Questions about the row below.
1) Find the 1st entry from the left.
2) Find the entry just right of the smallest entry.
3) Find the 2nd entry from the left.
[131 120 113 106 125 109 112 109 117 142]
1) 131
2) 125
3) 120

M =
[[134 129 140 142]
 [140 123 127 146]
 [116 132 119 105]
 [119 134 121 115]
 [139 124 121 142]
 [135 132 118 139]
 [135 131 125 143]]
Indices start at 1.
The entry at row 1, column 3 is 140
The entry in row 3 and column 3 is 119
Read off the smallest entry.
Answer: 105
The entry in row 1 and column 2 -> 129
The entry directly below 118 is 125
The entry directly above the smallest entry -> 146
Read off the entry directly below the smallest entry.
Answer: 115
The entry in row 2 and column 1 -> 140
The entry at row 1, column 1 -> 134
The entry in row 2 and column 2 -> 123
Read off the bottom-left entry.
Answer: 135
Read off the entry in row 3 and column 2.
Answer: 132

[126 123 106 108 134]
Which number is the 2nd entry from the right?
Answer: 108
Which number is the largest entry?
Answer: 134
The entry just left of 123 is 126

grid = 137	130	124	131	104
The entry just left of 124?
Answer: 130
The last entry is 104
The first entry?
Answer: 137

X =
[[139 130 124 138 130 114 133 110 112 118 135 129 118 133 104]
 [117 127 128 132 123 133 138 124 134 129 144 132 135 120 123]
 [128 122 110 140 135 138 123 136 137 115 140 136 134 117 142]
 [119 106 124 140 119 138 118 124 118 137 131 113 113 135 126]
 [122 130 122 119 115 120 131 122 125 124 141 143 148 133 120]
 [136 138 145 119 114 136 127 135 128 129 141 131 120 122 131]]
Rows and columns are numbered from 1.
The bottom-left entry is 136
The entry at row 3, column 1 -> 128
The entry at row 1, column 1: 139
The top-right entry: 104
Report the entry at row 3, column 3.
Answer: 110
The entry just left of the largest entry is 143
Report the bottom entry of the column that holds the largest entry.
Answer: 120
Report the entry in row 2 and column 1.
Answer: 117
The entry directly above the largest entry -> 113
Report the entry in row 3 and column 2.
Answer: 122
The entry in row 1 and column 2: 130
Report the entry at row 1, column 3.
Answer: 124
Report the bottom entry of the column that holds the smallest entry.
Answer: 131
The entry just left of the smallest entry is 133

[[133 127 133 123 118 125 123 128 128 117]
 [130 125 121 124 130 117 128 116 129 114]
 [128 135 125 132 129 134 127 154 128 140]
 [132 128 133 132 120 122 136 129 130 138]
 [132 121 127 125 124 121 126 120 132 134]
 [129 118 116 138 114 132 138 111 134 116]
 [123 142 124 123 134 143 129 128 131 123]]
Read off the third entry on the main diagonal.
Answer: 125
Read off the bottom entry of the column that holds the largest entry.
Answer: 128
Read off the top-left entry.
Answer: 133
The entry in the top-right corner is 117
Read off the entry directly above the largest entry.
Answer: 116
Read off the fifth entry in reading order.
Answer: 118
The entry just right of the smallest entry: 134
The last entry, reading row by row: 123
The largest entry in the last row -> 143
Read off the entry directly below 135.
Answer: 128
The smallest entry in the last column: 114
Read off the first entry in the row that holds the smallest entry.
Answer: 129
The entry just left of 111: 138
The first entry in the row that holds the largest entry: 128
The 2nd entry on the main diagonal: 125
The last entry of the largest entry's row -> 140
Read off the smallest entry in the first column.
Answer: 123

m =
[[117 113 136 108 109 152]
 [141 125 116 130 120 119]
 [115 148 145 128 121 135]
 [142 111 119 129 119 138]
 [112 141 117 150 132 143]
 [125 114 100 121 102 148]
 [128 118 142 133 114 121]
 [144 124 114 128 127 125]
 [109 119 130 130 131 113]
 [117 137 151 114 150 123]
 [158 125 122 144 143 137]
 [151 128 107 135 145 115]
 [145 137 143 107 122 124]]
The first entry on the main diagonal -> 117
The entry just left of the smallest entry -> 114
The entry just right of the smallest entry: 121
Find the second entry on the main diagonal.
Answer: 125
Find the entry in the top-right corner.
Answer: 152
Find the entry directly above the largest entry.
Answer: 117
The last entry of the largest entry's row: 137
The entry directly below the largest entry -> 151
Find the entry directly above 102.
Answer: 132
Find the entry directly below 108.
Answer: 130
Find the entry just left of 136.
Answer: 113
The fifth entry in reading order: 109
Find the entry directly above 129.
Answer: 128
The entry in the bottom-right corner -> 124
Find the entry in the bottom-left corner.
Answer: 145
The smallest entry in the last row is 107
Find the fifth entry from the end, reading row by row.
Answer: 137
The maximum is 158
Find the top entry of the column that holds the smallest entry.
Answer: 136
The fourth entry from the end, reading row by row: 143
The entry just right of 111 -> 119
Find the entry just right of 133.
Answer: 114
The second entry from the end, reading row by row -> 122
The entry directly above 138 is 135
Find the entry directly above 100.
Answer: 117
The smallest entry -> 100

arr =
138  126  115  127  125
128  132  108  131  127
135  132  105  137  119
128  131  118  121  127
140  124  110  134  125
133  125  118  125  122
130  129  111  135  115
122  134  112  132  117
126  129  120  116  134
136  122  115  137  107
128  124  117  134  111
135  119  120  129  122
132  134  100  144  119
Counting starts at 1.
The entry in the top-left corner: 138
The entry in row 1 and column 3: 115
The entry directly above the smallest entry: 120
Give the entry in row 1 and column 2.
A: 126
Give the entry just left of the smallest entry.
A: 134
Give the bottom-left entry.
A: 132
The entry just right of the smallest entry: 144
The entry just left of the largest entry: 100
Give the entry directly above the largest entry.
A: 129
Give the entry directly above the centre entry.
A: 118
Give the entry at row 3, column 1.
A: 135
Give the top-right entry.
A: 125
Give the entry just right of the largest entry.
A: 119
The entry just left of the centre entry -> 129
Give the entry just right of 110.
A: 134
Give the entry in row 2 and column 1.
A: 128

Read these off the matrix that follows. Rows and columns are numbered from 1.
1) Read off the entry at row 1, column 1.
2) Read off the entry directly below 142.
3) Read off the entry directly below 135.
4) Read off the entry in the top-right corner.
5) Read off the entry in row 1 and column 3.
6) Read off the entry at row 2, column 3.
7) Read off the entry in row 1 and column 2.
8) Read off the entry in the bottom-right corner.
[[129 121 103 121 132 124 139 142 135 132 124 139 117 117 137]
 [121 123 110 136 133 122 132 145 131 129 126 144 111 137 137]]
1) 129
2) 145
3) 131
4) 137
5) 103
6) 110
7) 121
8) 137
